Here is a tiny trained network, its code and every weight. The questions are about switching its units off for an input and a class, where a switched-off unit gives its printed mean instead of its output.

import numpy as np


def w(rows, s, z=0):
    codes = np.array(rows[::2]) - 128.0
    scale = np.full(codes.shape[1], s)
    scale[-1] = z or s
    return codes * scale


def norm(h):
    return h / np.sqrt((h * h).mean(-1, keepdims=True) + 1e-5)


def f(y):
    return np.maximum(y, 0)


def log_softmax(a):
    a = a - a.max(-1, keepdims=True)
    return a - np.log(np.exp(a).sum(-1, keepdims=True))


def net(x, mask):
    res = np.array(x, float).reshape(1, 4) / 4 @ E
    u = 0
    for l in range(3):
        y = f(norm(res) @ A[l][:, :-1].T + A[l][:, -1])
        res = res + np.where(mask[u : u + 8], y, B[l][:, -1]) @ B[l][:, :-1]
        u += 8
    return log_softmax(norm(res)[-1] @ U[:, :-1].T + U[:, -1])


A, B = {}, {}
E = w([
[128,250,120,48,77,60,246,113,55,87,147,157],'x0',
[68,96,61,61,144,120,145,215,124,224,1,122],'x1',
[30,8,103,108,85,244,163,105,145,70,194,163],'x2',
[114,143,144,108,93,127,113,115,187,139,132,113],'x3',
],0.0089)
A[0] = w([
[173,144,168,171,174,78,29,102,115,91,133,112,84],'0.n0',
[114,197,59,136,21,57,202,100,87,128,118,156,96],'0.n1',
[3,61,77,41,135,180,95,149,94,143,138,122,131],'0.n2',
[166,196,135,104,27,104,241,117,78,78,195,104,126],'0.n3',
[199,177,133,102,149,64,98,125,103,200,18,75,117],'0.n4',
[93,164,198,72,97,121,207,116,89,97,64,162,87],'0.n5',
[63,149,172,69,111,184,225,106,97,141,186,182,3],'0.n6',
[115,169,58,46,82,150,237,151,87,225,113,134,51],'0.n7',
],0.0066,0.0061)
B[0] = w([
[170,216,141,20,94,128,20,139,158,120,151,10,194],'0.n0',
[134,98,199,145,193,26,212,107,98,138,219,59,218],'0.n1',
[66,110,193,155,120,202,218,81,60,174,72,109,251],'0.n2',
[111,58,231,184,33,160,88,187,31,172,156,247,254],'0.n3',
[194,66,102,195,61,118,129,145,128,123,182,223,254],'0.n4',
[183,193,98,34,175,105,92,140,242,85,142,52,190],'0.n5',
[84,151,73,78,159,198,150,160,152,1,105,97,174],'0.n6',
[80,170,29,89,216,149,83,85,195,149,118,62,205],'0.n7',
],0.0071,0.0073)
A[1] = w([
[180,126,73,99,176,10,151,190,166,220,75,94,60],'1.n0',
[194,229,130,117,172,72,67,142,106,166,162,145,210],'1.n1',
[131,177,122,133,109,43,212,76,104,86,156,186,169],'1.n2',
[105,240,17,110,155,30,115,89,169,158,133,156,3],'1.n3',
[145,55,161,191,145,121,113,74,140,162,160,113,38],'1.n4',
[195,94,165,183,94,179,105,23,147,27,163,144,37],'1.n5',
[71,136,107,50,133,135,172,167,162,1,152,166,43],'1.n6',
[140,122,23,182,103,153,112,122,159,194,44,182,112],'1.n7',
],0.0078,0.0029)
B[1] = w([
[170,20,122,103,118,111,165,218,192,38,159,175,219],'1.n0',
[25,75,201,149,172,182,130,79,87,223,126,67,255],'1.n1',
[89,106,169,69,54,203,158,150,165,161,137,201,203],'1.n2',
[82,28,144,82,219,151,182,182,126,153,220,123,172],'1.n3',
[159,198,108,101,202,96,195,146,125,126,131,191,178],'1.n4',
[144,87,57,153,192,86,210,171,182,125,121,118,222],'1.n5',
[236,189,60,185,116,128,2,174,114,40,74,137,174],'1.n6',
[154,140,237,133,88,76,11,110,87,37,54,189,195],'1.n7',
],0.0079,0.0087)
A[2] = w([
[155,74,125,229,162,126,156,113,144,154,144,69,93],'2.n0',
[96,189,12,38,113,116,162,132,141,114,108,130,2],'2.n1',
[189,176,188,156,139,129,123,114,138,213,176,79,157],'2.n2',
[131,126,109,149,121,194,123,127,88,104,149,138,48],'2.n3',
[118,130,70,107,189,167,178,103,153,89,128,138,55],'2.n4',
[156,128,187,140,93,59,99,132,104,133,128,164,9],'2.n5',
[149,179,151,145,26,139,142,108,76,126,152,154,156],'2.n6',
[134,96,88,63,104,143,193,143,104,111,149,175,100],'2.n7',
],0.011,0.0029)
B[2] = w([
[115,204,46,140,72,126,179,114,203,111,130,59,250],'2.n0',
[155,136,52,93,191,107,17,38,56,126,113,29,159],'2.n1',
[86,144,90,39,190,118,109,93,1,132,74,102,255],'2.n2',
[118,175,119,85,114,118,98,148,137,125,150,155,187],'2.n3',
[236,175,182,188,82,67,144,56,123,146,165,124,218],'2.n4',
[224,201,172,159,136,130,115,67,174,91,53,111,208],'2.n5',
[85,119,150,198,152,108,106,146,103,124,158,231,206],'2.n6',
[119,123,56,95,132,94,82,159,193,175,119,62,246],'2.n7',
],0.0098,0.0072)
U = w([
[121,182,63,87,189,139,88,76,115,116,102,1,252],'0',
[200,100,205,161,145,108,73,135,154,99,42,167,107],'1',
[112,196,236,155,162,85,160,92,47,184,159,180,121],'2',
[118,63,131,70,181,83,179,208,158,194,160,118,85],'3',
[147,180,68,223,94,158,226,85,221,94,157,96,80],'4',
[3,71,143,167,111,246,169,108,130,200,34,139,18],'5',
[101,148,103,166,78,168,105,180,140,31,202,235,136],'6',
],0.014,0.0025)

Each question gives the input, the list of numbers given to net, and the class t.
The units are the neurons (one row each of A and B). Each row of codes is followed by its name. A weight is (code - 128) times the scale printed after its matrix; where a second scale follows, it is the last column's (A, B and U).
mask holds one flag per neuron, layer by layer. A switched-off neuron (its flag False) gives its mean, the last column of its row in B, instead of its output. The means were averaged over made-up inputs and are rounded, as every weight is.
A unit's drop is (log p(t) with every unit on - log p(t) with that unit switched off) / (log p(t) with every unit on - log p(t) with every unit switched off).
The circuit of an input: a set's keep is (log p(t) with only the set's units on - log p(t) with every unit switched off) / (log p(t) with every unit on - log p(t) with every unit switched off). Starting from the 12 units with the biggest drops (on a tie, the unit counted first), units are removed one at a time, each time the one whose removal leaves the highest keep (on an exact tie, the one counted first), for as long as the keep stays at least 0.8.
circuit, biggest first: the units of the circuit, biggest drop first
top k neurons: the k neurons with the biggest drops, biggest first
k most important neurons of layer l: the k neurons of layer l with the biggest drops, biggest first
drop of u: that unit's drop, to one decimal
input [6,3,1,8], class 0: top 2 neurons : [0.n7, 0.n6]
input [-2,-7,6,-1], class 4: circuit, biggest first : [1.n5]
input [-4,0,7,5], class 4: top 2 neurons : [0.n3, 1.n1]
input [6,-2,3,-2], class 6: circuit, biggest first : [0.n3, 0.n6]
input [-5,0,5,8], class 4: top 2 neurons : [0.n3, 1.n1]
input [5,5,1,-3], class 0: top 2 neurons : [2.n1, 0.n7]
input [-2,6,-6,7], class 1: circuit, biggest first : [1.n7, 0.n4]
input [0,2,1,7], class 5: top 2 neurons : [0.n1, 0.n0]
input [1,0,4,4], class 6: top 3 neurons : [0.n6, 1.n6, 1.n1]
input [0,7,1,-7], class 5: top 2 neurons : [1.n7, 0.n2]
input [-8,-4,1,-5], class 4: 2 most important neurons of layer 1 : [1.n5, 1.n1]
input [5,-1,1,3], class 6: top 3 neurons : [0.n3, 0.n6, 1.n6]
input [-1,-1,-7,-8], class 0: top 2 neurons : [0.n0, 1.n1]
input [-2,8,-1,-6], class 1: circuit, biggest first : [1.n7]
input [4,-5,1,8], class 6: top 2 neurons : [0.n6, 1.n1]
input [-5,-5,2,-8], class 4: drop of 1.n5 : 0.1
input [-6,8,-7,4], class 1: drop of 1.n7 : 0.1
input [-8,8,-2,8], class 1: drop of 0.n7 : 0.0
